How the units are linked:
x288: θ>x348, η>x466, π>x694
x824: θ>x305, η>x439, π>x843
x826: θ>x681, η>x825, π>x716
x341: θ>x525, η>x123, π>x697
x740: θ>x954, η>x463, π>x580
x439: θ>x160, η>x995, π>x319
x823: θ>x800, η>x7, π>x315
x367: θ>x73, η>x286, π>x406
x892: θ>x990, η>x850, π>x287
x669: θ>x730, η>x906, π>x970
x954: θ>x287, η>x823, π>x850
x419: θ>x365, η>x962, π>x527
x651: θ>x122, η>x511, π>x579
x733: θ>x579, η>x330, π>x511
x73: θ>x511, η>x713, π>x330
x580: θ>x850, η>x232, π>x823
x179: θ>x414, η>x579, π>x122
x326: θ>x319, η>x90, π>x995
x700: θ>x302, η>x500, π>x189
x7: θ>x317, η>x322, π>x471
x93: θ>x372, η>x554, π>x675
x337: θ>x873, η>x432, π>x89
x694: θ>x91, η>x120, π>x604
x362: θ>x194, η>x983, π>x11
x906: θ>x144, η>x335, π>x700
x750: θ>x552, η>x651, π>x179
x796: θ>x839, η>x27, π>x766
x579: θ>x94, η>x243, π>x246
x839: θ>x232, η>x337, π>x309
x716: θ>x641, η>x865, π>x894
x406: θ>x330, η>x348, π>x713
x565: θ>x675, η>x116, π>x554
x194: θ>x825, η>x669, π>x119
x91: θ>x962, η>x362, π>x748
x178: θ>x27, η>x919, π>x444
x525: θ>x970, η>x656, π>x906
x739: θ>x500, η>x251, π>x969
x368: θ>x563, η>x518, π>x808
x532: θ>x328, η>x14, π>x706
x527: θ>x919, η>x17, π>x826
x563: θ>x179, η>x733, π>x651
x518: θ>x733, η>x406, π>x73
x936: θ>x717, η>x796, π>x764
x11: θ>x119, η>x525, π>x669
x865: θ>x367, η>x227, π>x340
x120: θ>x362, η>x706, π>x328
x287: θ>x824, η>x800, π>x22
x144: θ>x288, η>x189, π>x302
x14: θ>x341, η>x843, π>x305
x919: θ>x236, η>x716, π>x681
x697: θ>x906, η>x806, π>x656
x61: θ>x120, η>x581, π>x532
x122: θ>x212, η>x246, π>x94
x463: θ>x823, η>x309, π>x232
x319: θ>x785, η>x565, π>x93
x675: θ>x251, η>x740, π>x222
x641: θ>x808, η>x367, π>x518
x808: θ>x651, η>x73, π>x733
x713: θ>x419, η>x91, π>x956
x315: θ>x326, η>x471, π>x317
x766: θ>x309, η>x494, π>x337
x990: θ>x14, η>x22, π>x824
x806: θ>x335, η>x372, π>x739
x494: θ>x89, η>x368, π>x432
x717: θ>x580, η>x839, π>x463
x227: θ>x286, η>x302, π>x288
x843: θ>x123, η>x319, π>x160
x317: θ>x995, η>x278, π>x90
x681: θ>x368, η>x894, π>x641
x785: θ>x739, η>x675, π>x372
x305: θ>x697, η>x160, π>x123
x444: θ>x494, η>x681, π>x236
x278: θ>x256, η>x414, π>x630
x322: θ>x278, η>x179, π>x552
x969: θ>x715, η>x892, π>x927
x365: θ>x444, η>x826, π>x919
x309: θ>x7, η>x89, π>x873
x340: θ>x406, η>x288, π>x286
x119: θ>x865, η>x970, π>x730
x243: θ>x178, η>x527, π>x365
x251: θ>x927, η>x954, π>x892
x160: θ>x806, η>x93, π>x785
x552: θ>x630, η>x122, π>x414
x212: θ>x764, η>x101, π>x796
x630: θ>x116, η>x212, π>x936
x466: θ>x604, η>x532, π>x120
x894: θ>x518, η>x340, π>x367
x222: θ>x892, η>x580, π>x954
x983: θ>x669, η>x697, π>x525
x825: θ>x894, η>x730, π>x865
x116: θ>x740, η>x764, π>x717
x232: θ>x315, η>x873, π>x7
x970: θ>x227, η>x700, π>x144
x414: θ>x936, η>x94, π>x212
x17: θ>x716, η>x119, π>x825
x101: θ>x766, η>x444, π>x27
x927: θ>x581, η>x287, π>x990
x89: θ>x322, η>x563, π>x750
x850: θ>x22, η>x315, π>x800
x372: θ>x969, η>x222, π>x251
x800: θ>x439, η>x317, π>x326
x554: θ>x222, η>x717, π>x740
x656: θ>x700, η>x739, π>x335
x94: θ>x796, η>x178, π>x101
x286: θ>x713, η>x694, π>x348
x123: θ>x656, η>x785, π>x806
x302: θ>x694, η>x61, π>x466
x236: θ>x432, η>x641, π>x368
x471: θ>x90, η>x552, π>x278
x27: θ>x337, η>x236, π>x494
x335: θ>x189, η>x969, π>x500
x581: θ>x706, η>x824, π>x14
x730: θ>x340, η>x144, π>x227
x189: θ>x466, η>x715, π>x61
x706: θ>x983, η>x305, π>x341
x500: θ>x61, η>x927, π>x715
x432: θ>x750, η>x808, π>x563
x873: θ>x471, η>x750, π>x322
x764: θ>x463, η>x766, π>x839
x348: θ>x956, η>x604, π>x91
x328: θ>x11, η>x341, π>x983
x22: θ>x843, η>x326, π>x439
x330: θ>x243, η>x956, π>x419
x962: θ>x826, η>x194, π>x17
x748: θ>x17, η>x11, π>x194
x715: θ>x532, η>x990, π>x581
x90: θ>x565, η>x630, π>x256
x956: θ>x527, η>x748, π>x962
x995: θ>x93, η>x256, π>x565
x604: θ>x748, η>x328, π>x362
x511: θ>x246, η>x419, π>x243
x246: θ>x101, η>x365, π>x178
x256: θ>x554, η>x936, π>x116

In the rows, 499 stands for zero.

The rows follow the links: the fewer symbols apart two units are, the more alike their rows tend to be.

Each row is also shifted at random along 5 hidden directions that mean nothing.

Each row, then its unit:
588 510 507 472 535 429 528 492 440 489 558 544 467 499 527 497 480 467 477 502 523 488 459 429 457 426 530 520 465 489 522 491 303 423 443 485
unit: x785
539 542 503 558 535 579 521 506 494 481 459 547 535 496 544 465 543 437 475 524 555 490 512 422 472 626 522 473 439 508 526 490 717 607 599 575
unit: x93
271 547 505 455 539 433 534 540 426 478 566 553 495 500 519 520 462 447 477 484 524 504 488 448 461 431 497 511 446 483 529 500 342 434 459 511
unit: x717
456 526 475 467 547 412 563 594 544 443 527 443 465 502 512 483 496 484 439 447 460 511 489 493 490 423 453 518 456 485 523 565 371 385 413 311
unit: x7
513 494 485 517 489 677 477 509 400 551 423 548 605 500 487 549 412 527 515 455 495 533 514 562 516 519 445 456 517 538 467 494 229 461 672 770
unit: x368
534 522 471 492 546 555 557 601 559 445 445 413 457 498 504 469 502 506 438 423 431 520 500 531 509 499 421 485 462 519 506 587 357 433 501 338
unit: x873
462 500 474 427 527 411 551 588 561 459 528 404 426 500 480 508 476 533 459 421 413 522 497 565 517 383 420 519 500 485 500 581 322 378 373 267
unit: x179
420 495 502 602 493 618 467 499 553 426 402 426 474 498 505 370 579 451 463 540 494 457 441 410 495 601 562 490 450 554 502 492 319 440 565 380
unit: x806
561 480 517 447 483 640 479 466 502 520 453 462 384 488 464 514 494 559 540 462 439 514 512 588 530 541 448 467 548 527 466 524 502 620 512 479
unit: x419
564 452 504 522 451 494 449 443 517 517 486 476 501 501 475 483 512 528 527 533 494 482 480 512 518 492 537 510 544 507 475 468 465 477 489 498
unit: x604
697 478 488 533 503 404 513 495 567 475 510 464 498 503 516 454 545 492 469 525 503 479 476 455 493 485 537 527 492 484 510 502 567 451 440 376
unit: x14
483 475 485 629 463 497 451 481 523 483 446 497 636 509 510 430 536 461 481 569 550 465 467 418 497 548 582 511 480 515 500 444 442 392 586 565
unit: x335
258 529 470 541 517 480 522 594 527 445 473 456 571 507 507 464 498 460 444 476 492 501 490 473 497 483 481 505 446 506 517 528 331 353 522 433
unit: x936
564 510 524 479 538 598 516 485 488 444 474 462 328 488 511 422 538 472 476 491 466 475 437 433 471 527 521 489 455 540 509 525 242 501 466 337
unit: x824
526 474 526 500 477 527 461 431 511 488 493 473 399 492 485 451 543 501 522 539 490 468 462 467 495 523 553 506 513 518 490 474 454 533 459 414
unit: x906
499 461 518 520 452 628 441 443 564 486 423 416 396 492 460 439 558 535 533 521 452 477 486 532 534 589 515 481 539 539 466 497 538 588 514 392
unit: x194
528 473 538 457 467 652 444 405 429 544 474 524 399 487 468 517 482 539 568 504 482 497 491 541 510 540 503 469 548 534 464 470 413 621 537 597
unit: x286
429 486 518 418 477 502 478 461 451 544 539 520 439 493 465 563 453 544 553 479 476 515 517 574 514 446 467 496 552 491 476 492 479 556 453 547
unit: x518
771 525 470 491 554 629 562 567 479 521 437 519 543 497 526 545 450 525 468 413 475 549 542 564 508 544 394 454 484 510 497 566 518 548 613 615
unit: x796
623 486 522 411 499 663 489 453 423 552 476 519 383 486 472 558 444 562 552 445 449 527 510 593 515 506 434 459 549 529 463 518 376 616 530 590
unit: x73
524 464 528 461 462 437 456 409 459 537 559 534 449 496 479 522 492 520 552 542 515 482 482 497 494 451 549 519 546 486 485 447 509 533 429 530
unit: x669
465 487 497 456 480 508 491 504 515 519 499 471 475 498 470 536 476 544 523 469 460 519 526 582 527 477 451 493 539 495 479 518 543 532 477 485
unit: x243
347 482 552 484 476 634 445 424 546 435 454 398 244 481 463 384 595 492 527 536 442 448 435 459 501 581 557 490 499 556 486 496 369 588 430 232
unit: x525
392 534 468 576 515 571 525 589 584 457 413 449 588 503 513 462 538 472 451 479 495 512 538 506 518 611 456 472 456 509 510 539 706 524 601 475
unit: x322
520 517 494 435 522 523 536 538 513 506 503 483 447 493 492 542 479 530 501 441 459 532 538 573 515 496 420 482 509 490 497 550 610 576 477 464
unit: x27
524 547 513 360 572 368 577 519 371 520 642 604 429 495 532 590 414 478 491 447 518 524 495 478 443 346 464 518 468 455 533 518 348 475 380 537
unit: x256
701 483 477 429 522 526 550 565 610 472 465 366 368 494 474 500 506 579 474 404 377 531 519 621 543 469 386 488 530 506 480 610 500 513 414 245
unit: x178
657 530 465 496 553 416 575 576 506 500 526 531 586 505 540 539 472 485 449 457 516 528 533 497 484 468 449 502 463 464 526 539 623 468 507 535
unit: x463
424 522 519 518 512 482 496 473 482 474 521 532 471 495 523 460 540 442 493 546 543 471 477 407 464 538 561 504 457 497 525 468 567 539 489 482
unit: x843
365 526 517 474 521 357 515 484 453 484 596 561 483 500 525 499 506 438 492 541 555 477 477 404 451 441 559 531 459 466 535 464 513 473 411 480
unit: x892
501 474 528 519 472 590 456 440 573 458 447 413 349 489 476 409 589 504 517 539 462 460 464 477 510 588 547 492 511 536 485 495 538 585 467 310
unit: x983
801 434 478 528 464 506 478 479 577 508 450 419 497 502 476 475 514 566 500 493 448 496 487 557 538 486 492 505 555 510 466 518 457 447 487 418
unit: x227
488 455 486 569 439 588 435 476 504 528 422 478 604 504 467 493 483 535 523 516 493 500 501 546 539 532 506 487 543 528 461 469 397 447 607 623
unit: x956

The symbols that take the first to the second take the third to the fourth, perhaps in another order. What is the fourth?
Answer with the unit's name.
296 487 568 361 460 453 443 367 401 550 617 563 313 485 458 559 479 522 604 538 504 482 489 518 484 433 542 512 561 481 483 436 531 650 356 512
to 501 478 482 573 452 630 448 486 475 553 411 528 660 504 481 531 465 528 529 505 519 517 536 559 537 577 480 465 537 522 465 467 549 522 678 757
as 449 526 478 453 541 433 555 577 482 480 536 492 503 503 509 527 452 494 458 439 475 524 499 513 489 407 444 510 470 485 515 546 315 389 451 444
to x740

491 512 475 534 512 667 510 565 507 491 396 464 550 499 495 492 478 514 474 443 462 528 520 553 524 566 427 457 486 538 483 544 383 483 630 558
to 696 545 493 451 574 608 579 559 495 482 469 497 419 490 529 512 491 500 463 419 465 531 524 525 488 547 410 460 459 510 514 578 550 598 530 463
as 397 461 521 531 445 566 428 435 530 485 456 445 434 496 465 438 547 509 533 547 480 465 466 490 516 545 554 500 528 532 475 465 432 514 497 427
to x406

475 473 501 487 464 566 466 480 517 520 464 462 479 496 464 512 491 546 531 485 461 508 515 573 535 516 470 485 546 514 469 503 508 539 517 508
to 517 462 529 440 460 461 450 404 418 556 562 554 453 497 473 547 459 531 563 526 512 490 481 517 496 427 535 514 557 490 478 444 401 517 443 591
as 278 552 511 496 529 430 521 516 455 477 556 565 522 500 530 500 506 425 483 526 558 489 499 414 456 501 534 509 439 476 537 476 578 511 484 530
to x873

421 483 537 500 473 553 449 419 499 481 492 482 380 490 484 442 555 485 532 553 500 460 459 451 491 549 568 500 505 524 493 462 478 568 467 419
to 419 466 524 516 447 504 433 417 477 517 506 512 487 499 475 483 513 503 545 556 519 470 475 480 503 506 566 509 534 509 481 438 463 510 493 541
as 317 504 494 501 477 557 480 520 505 506 466 481 529 500 475 515 484 514 514 482 482 514 525 553 524 523 464 482 515 508 483 504 520 517 546 541
to x94

480 462 514 450 446 367 457 423 479 560 584 541 512 502 471 567 475 538 564 536 520 496 521 545 512 428 526 527 571 457 482 445 683 549 416 570
to 505 463 477 626 463 462 464 506 611 446 437 413 574 509 498 392 579 476 462 559 506 458 462 435 513 544 572 522 485 514 500 481 494 380 516 371
as 719 480 538 438 489 497 484 393 454 550 551 557 394 489 499 535 505 525 557 528 517 491 502 503 488 509 529 496 542 485 491 465 694 669 448 552
to x892

606 506 514 368 531 591 535 505 468 516 509 476 322 486 478 552 455 561 520 409 414 535 514 602 513 461 400 472 528 511 481 567 398 595 440 425
to 820 466 474 506 486 588 503 506 542 547 431 470 542 498 486 542 477 578 512 452 456 535 547 614 547 541 422 469 555 506 464 537 655 571 576 575
as 454 536 468 529 530 433 541 570 465 505 516 558 656 509 533 537 456 460 459 480 546 521 526 476 482 473 476 502 455 474 523 501 523 420 558 632
to x766

533 540 506 569 537 671 510 504 459 475 420 543 521 494 540 448 529 437 470 512 541 488 486 415 469 635 521 458 431 538 517 492 478 561 647 605
to 654 530 487 508 559 547 549 535 414 499 493 567 548 499 545 509 455 463 457 466 529 513 482 447 462 488 484 484 443 508 519 513 283 435 572 620
as 376 504 532 457 481 709 468 469 528 490 425 436 331 483 459 478 537 535 544 476 432 504 519 572 531 619 453 451 528 544 471 528 603 701 528 416
to x826

679 482 489 563 511 558 502 503 532 460 439 452 488 500 514 420 536 485 458 506 487 477 449 443 493 531 531 499 471 531 500 511 302 414 534 418
to 394 507 498 596 496 533 476 497 494 461 456 508 567 504 520 424 539 435 471 552 547 465 460 394 477 558 572 500 446 523 514 461 385 424 575 527
as 432 490 503 590 478 515 460 470 513 473 463 497 550 502 510 427 549 453 489 565 542 461 464 412 488 561 582 506 472 517 507 451 477 459 550 509
to x969

586 487 514 451 482 626 474 449 396 576 484 569 504 494 481 580 424 549 556 468 495 529 524 578 513 505 455 463 550 515 466 482 429 585 584 731
to 366 479 490 466 454 354 483 504 579 515 550 455 514 503 464 538 508 540 527 506 478 506 542 574 535 451 480 525 553 456 489 499 788 527 399 411
as 559 471 535 421 463 402 464 389 436 567 599 571 437 494 481 568 477 530 574 539 528 492 506 518 491 437 538 520 562 464 486 441 655 607 404 580
to x730

462 521 470 552 522 320 542 568 590 448 535 471 586 509 533 463 547 449 438 523 530 486 505 433 485 481 526 535 450 457 539 512 708 416 441 370
to 580 534 478 485 557 475 567 572 505 473 508 500 507 501 532 504 487 478 447 453 491 516 506 484 481 480 453 497 452 488 525 550 483 464 492 454
as 687 524 472 422 547 365 579 558 470 542 582 560 560 504 525 609 426 523 481 434 506 548 554 558 491 401 416 507 504 441 516 539 664 505 450 579
to x563

438 502 511 594 480 538 465 464 553 466 452 488 521 497 514 419 588 448 495 575 545 459 489 413 490 630 578 493 469 513 511 459 729 576 555 479
to 497 484 536 482 489 573 459 416 407 506 509 538 406 493 493 474 493 485 531 531 511 471 439 443 472 490 560 498 500 530 491 455 207 494 497 541
as 301 508 520 423 493 574 490 501 490 492 496 459 373 489 463 512 486 527 528 460 441 510 505 563 515 493 451 482 519 516 482 527 413 559 458 418
to x27

359 491 522 589 465 613 435 443 515 466 427 480 486 494 494 404 572 456 510 575 527 453 460 419 493 621 587 487 479 542 496 447 482 533 575 492
to 736 463 510 495 482 492 480 434 505 523 505 502 456 497 497 495 514 527 522 522 498 488 485 501 502 499 529 506 534 499 486 480 549 542 472 494
as 225 519 512 458 493 584 484 513 470 492 483 484 443 493 472 512 477 504 519 470 467 510 506 540 509 506 462 480 501 520 488 512 384 526 510 494
to x750

576 494 491 412 507 450 527 519 493 533 542 497 469 497 481 575 446 554 515 441 458 534 535 594 516 420 424 501 539 474 487 538 539 522 436 493
to 329 505 501 475 489 597 485 520 474 503 464 480 479 496 473 515 467 518 512 462 463 515 507 555 517 502 453 477 511 524 481 515 346 495 537 526
as 732 458 505 405 481 438 496 447 447 576 563 535 466 498 474 594 428 577 550 468 474 525 515 593 515 391 461 509 577 474 471 496 476 524 428 579
to x406

399 533 478 545 528 416 537 569 551 449 504 484 564 505 529 463 531 445 442 507 523 491 502 438 482 508 509 514 439 480 532 515 590 435 490 419
to 613 489 490 526 510 380 518 507 570 459 525 459 484 502 518 449 550 479 463 526 504 475 474 440 486 475 540 530 477 480 520 505 563 439 416 338
as 786 513 458 438 576 399 606 611 562 458 528 430 446 501 524 509 476 525 419 400 428 532 497 534 496 388 407 515 469 476 519 609 367 378 391 282
to x287

542 537 465 550 535 416 557 581 568 478 496 503 619 507 539 501 525 464 445 491 531 513 544 477 493 540 475 502 453 463 532 527 828 510 529 494
to 773 541 503 349 585 494 599 532 414 536 575 569 389 489 527 606 419 529 493 396 470 553 532 560 473 420 391 480 491 472 515 569 501 596 437 535
as 565 542 484 490 554 460 565 558 520 476 515 512 507 498 537 506 509 469 456 470 509 514 524 477 479 515 465 494 451 478 530 540 665 532 491 460
to x839

512 490 532 504 471 460 461 406 484 527 539 556 476 495 504 499 539 481 545 574 556 472 503 452 484 548 573 507 517 480 504 434 786 638 479 558
to 552 481 548 473 476 630 454 398 491 507 472 492 335 483 479 466 549 513 554 532 484 474 482 495 499 591 535 475 528 531 482 474 592 683 494 461
as 447 518 465 489 523 404 547 588 540 480 519 472 563 506 507 522 478 499 457 455 483 522 524 528 504 440 445 512 479 472 513 544 520 412 467 439
to x278

386 441 455 641 415 501 428 530 632 481 391 384 674 515 459 439 537 530 487 534 478 484 506 545 564 542 517 511 539 517 464 484 516 356 583 470
to 320 467 528 427 441 357 451 426 512 526 592 490 420 497 454 534 505 531 565 539 492 484 505 537 512 421 534 534 566 462 485 458 648 550 348 421
as 309 491 511 595 459 483 441 454 492 482 485 525 582 504 506 438 544 439 505 590 567 455 468 397 482 552 605 514 477 508 507 423 505 455 549 561
to x806

